Below is a small trained network, with its code and all its weights. Each question gives an input and a target symbol and asks what happens when units are switched off, that is, made to give their printed mean instead of their output.

import numpy as np


def w(rows, s, z=0):
    codes = np.array(rows[::2]) - 128.0
    scale = np.full(codes.shape[1], s)
    scale[-1] = z or s
    return codes * scale


def f(y):
    return y / 2 * (1 + np.tanh(0.7978845608 * (y + 0.044715 * y**3)))


def softmax(a):
    e = np.exp(a - a.max(-1, keepdims=True))
    return e / e.sum(-1, keepdims=True)


def log_softmax(a):
    a = a - a.max(-1, keepdims=True)
    return a - np.log(np.exp(a).sum(-1, keepdims=True))


def net(x, mask):
    ids = ['βγεηθλπστφψω'.index(c) for c in x.split()]
    T = len(ids)
    res = E[ids] + P[:T]
    q, k, v = (res @ M[0].T for M in (Q, K, V))
    z = softmax(np.where(np.tri(T) > 0, q @ k.T / 4**0.5, -1e9)) @ v
    res = res + np.where(mask[0], z, O[0][:, -1]) @ O[0][:, :-1]
    y = f(res @ A[0][:, :-1].T + A[0][:, -1])
    res = res + np.where(mask[1:9], y, B[0][:, -1]) @ B[0][:, :-1]
    return log_softmax(res[-1] @ U[:, :-1].T + U[:, -1])


Q, K, V, O, A, B = {}, {}, {}, {}, {}, {}
E = w([
[59,66,145,127,126,113],'β',
[133,139,78,94,124,71],'γ',
[112,108,180,137,210,69],'ε',
[70,93,72,225,171,164],'η',
[197,86,187,140,24,104],'θ',
[68,67,96,77,179,141],'λ',
[248,125,63,93,135,121],'π',
[184,173,147,59,91,100],'σ',
[124,148,4,165,41,151],'τ',
[85,97,155,74,128,59],'φ',
[71,118,118,76,48,114],'ψ',
[163,160,143,119,173,189],'ω',
],0.02)
P = w([
[78,237,2,98,38,217],'0',
[78,138,73,53,119,170],'1',
[81,104,59,62,140,163],'2',
[149,122,39,47,109,164],'3',
[145,81,51,20,133,147],'4',
[164,85,53,29,108,151],'5',
[203,109,28,39,67,154],'6',
[162,99,30,49,97,167],'7',
[94,98,37,38,153,183],'8',
],0.0052)
Q[0] = w([
[183,76,100,118,132,115],'H1',
[156,169,235,255,149,201],'H1',
[110,155,143,65,111,22],'H1',
[155,178,163,165,74,150],'H1',
],0.0097)
K[0] = w([
[212,111,102,141,134,77],'H1',
[74,252,92,137,173,162],'H1',
[127,72,180,86,154,144],'H1',
[92,135,79,86,159,129],'H1',
],0.011)
V[0] = w([
[204,104,101,254,87,25],'H1',
[114,25,147,164,76,203],'H1',
[43,151,153,91,94,15],'H1',
[122,97,9,153,174,48],'H1',
],0.0062)
O[0] = w([
[113,169,213,242,80,71,92],'H1',
[145,1,116,121,83,112,133],'H1',
[31,135,227,121,108,60,252],'H1',
[8,116,50,166,212,93,186],'H1',
],0.0075,0.0036)
A[0] = w([
[97,175,76,77,142,96,114],'N1',
[186,115,138,114,92,169,93],'N2',
[163,133,147,188,72,67,253],'N3',
[155,154,144,138,182,204,156],'N4',
[84,99,187,113,173,130,176],'N5',
[119,126,129,108,133,10,123],'N6',
[154,131,123,119,184,109,164],'N7',
[178,173,94,88,125,110,196],'N8',
],0.013,0.0051)
B[0] = w([
[85,209,192,182,60,99,248],'N1',
[181,104,168,171,150,83,151],'N2',
[64,168,103,47,200,180,181],'N3',
[243,207,48,176,84,76,130],'N4',
[219,127,115,122,102,98,174],'N5',
[128,145,113,104,125,94,222],'N6',
[174,126,254,87,187,214,150],'N7',
[74,55,160,173,155,187,199],'N8',
],0.0077,0.013)
U = w([
[156,2,155,144,94,75,254],'β',
[81,124,176,141,179,92,167],'γ',
[147,106,190,133,203,74,64],'ε',
[101,56,135,176,189,93,66],'η',
[138,88,158,125,149,112,55],'θ',
[85,98,126,44,214,156,219],'λ',
[159,94,166,169,163,129,216],'π',
[123,111,248,118,106,187,74],'σ',
[130,110,110,148,92,130,87],'τ',
[186,122,145,103,93,45,15],'φ',
[124,69,166,100,46,119,14],'ψ',
[173,149,118,120,135,121,105],'ω',
],0.0093,0.0038)

Each question gives the input, a string of symbols that net reads in full, and the target symbol t.
The units are the heads (4 rows each of Q, K, V and O) and the neurons (one row each of A and B). Each row of codes is followed by its name. A weight is (code - 128) times the scale printed after its matrix; where a second scale follows, it is the last column's (O, A, B and U).
mask holds one flag per unit, heads first, then neurons. A switched-off unit (its flag False) gives its mean, the last column of its rows in O or B, instead of its output. The means were averaged over made-up inputs and are rounded, as every weight is.
A unit's drop is (log p(t) with every unit on - log p(t) with that unit switched off) / (log p(t) with every unit on - log p(t) with every unit switched off).
The circuit of an input: a set's keep is (log p(t) with only the set's units on - log p(t) with every unit switched off) / (log p(t) with every unit on - log p(t) with every unit switched off). Starting from all 9 units, units are removed one at a time, each time the one whose removal leaves the highest keep (on an exact tie, the one counted first), for as long as the keep stays at least 0.8.
units of the circuit, in order: the units of the circuit, biggest drop first
k most important neurons: the k neurons with the biggest drops, biggest first
drop when u is switched off: that unit's drop, to one decimal
input σ ψ θ γ τ σ, target λ: units of the circuit, in order : (N3; N1; H1)
input θ φ γ ψ θ λ ε, target λ: units of the circuit, in order : (N3; N1; H1)
input θ λ λ ω, target π: 3 most important neurons : (N4; N8; N2)
input ω γ γ γ σ, target σ: most important neuron : (N8)
input γ σ β, target β: 2 most important neurons : (N3; N5)
input γ σ γ γ θ λ, target β: units of the circuit, in order : (H1; N3)
input η λ λ σ τ β β γ ω, target ω: 2 most important neurons : (N4; N8)
input φ φ φ, target φ: 4 most important neurons : (N5; N8; N6; N3)
input φ ψ λ π, target π: 3 most important neurons : (N8; N7; N4)
input γ λ σ γ γ γ γ, target γ: 3 most important neurons : (N1; N5; N8)
input γ ω β θ γ γ γ τ, target λ: drop when N1 is switched off : 0.6
input β θ γ σ, target λ: drop when N1 is switched off : 1.2
input γ γ γ θ, target λ: drop when N3 is switched off : 0.5
input γ λ γ ε τ θ γ λ, target β: drop when N1 is switched off : 0.1
